Here is a tiny trained network, its code and every weight. The questions are about switching its units off for an input and a class, where a switched-off unit gives its printed mean instead of its output.

import numpy as np


def w(rows, s, z=0):
    codes = np.array(rows[::2]) - 128.0
    scale = np.full(codes.shape[1], s)
    scale[-1] = z or s
    return codes * scale


def f(y):
    return y / 2 * (1 + np.tanh(0.7978845608 * (y + 0.044715 * y**3)))


def log_softmax(a):
    a = a - a.max(-1, keepdims=True)
    return a - np.log(np.exp(a).sum(-1, keepdims=True))


def net(x, mask):
    res = np.array(x, float).reshape(1, 7) / 4 @ E
    y = f(res @ A[0][:, :-1].T + A[0][:, -1])
    res = res + np.where(mask, y, B[0][:, -1]) @ B[0][:, :-1]
    return log_softmax(res[-1] @ U[:, :-1].T + U[:, -1])


A, B = {}, {}
E = w([
[68,215,39],'x0',
[254,124,159],'x1',
[185,238,226],'x2',
[98,126,163],'x3',
[69,135,152],'x4',
[167,160,208],'x5',
[254,131,65],'x6',
],0.0039)
A[0] = w([
[142,133,78,186],'neuron 0',
[128,105,5,141],'neuron 1',
[85,97,169,145],'neuron 2',
[78,110,111,97],'neuron 3',
[170,56,163,181],'neuron 4',
[164,176,169,253],'neuron 5',
[132,61,106,194],'neuron 6',
[108,105,144,94],'neuron 7',
],0.018,0.0057)
B[0] = w([
[124,83,159,179],'neuron 0',
[4,82,168,236],'neuron 1',
[72,101,108,188],'neuron 2',
[96,165,87,165],'neuron 3',
[198,110,204,215],'neuron 4',
[97,206,227,254],'neuron 5',
[137,60,185,207],'neuron 6',
[137,103,84,131],'neuron 7',
],0.025,0.0065)
U = w([
[199,57,159,189],'0',
[60,60,106,150],'1',
[247,149,21,19],'2',
[236,138,31,5],'3',
[112,174,23,90],'4',
[166,255,174,223],'5',
],0.0063,0.0032)

Each question gives the input, the list of numbers given to net, and the class t.
The units are the neurons (one row each of A and B). Each row of codes is followed by its name. A weight is (code - 128) times the scale printed after its matrix; where a second scale follows, it is the last column's (A, B and U).
mask holds one flag per neuron, in row order. A switched-off neuron (its flag False) gives its mean, the last column of its row in B, instead of its output. The means were averaged over made-up inputs and are rounded, as every weight is.
A unit's drop is (log p(t) with every unit on - log p(t) with that unit switched off) / (log p(t) with every unit on - log p(t) with every unit switched off).
The circuit of an input: a set's keep is (log p(t) with only the set's units on - log p(t) with every unit switched off) / (log p(t) with every unit on - log p(t) with every unit switched off). Starting from all 8 units, units are removed one at a time, each time the one whose removal leaves the highest keep (on an exact tie, the one counted first), for as long as the keep stays at least 0.8.
units of the circuit, in order: the units of the circuit, biggest drop first
top k neurons: the k neurons with the biggest drops, biggest first
drop of u: that unit's drop, to one decimal
input [7,-1,-2,2,6,-2,-7], class 4: units of the circuit, in order	(neuron 3; neuron 6; neuron 4)
input [-7,-4,-6,8,-3,1,5], class 0: units of the circuit, in order	(neuron 4)
input [-1,6,-7,8,-6,0,-5], class 0: units of the circuit, in order	(neuron 4; neuron 6)
input [-5,6,-8,7,-2,0,-8], class 0: top 2 neurons	(neuron 4; neuron 1)
input [-5,-1,4,8,-4,-3,-2], class 5: units of the circuit, in order	(neuron 1; neuron 5)
input [-7,-2,-2,-6,-4,1,-6], class 0: top 2 neurons	(neuron 1; neuron 4)
input [-6,0,0,7,-7,7,-5], class 5: drop of neuron 5	0.7
input [2,2,-5,7,6,2,-5], class 4: drop of neuron 1	0.5
input [5,-5,5,8,7,-5,-5], class 4: drop of neuron 3	0.1
input [-8,1,-5,8,2,2,-2], class 0: drop of neuron 4	0.4
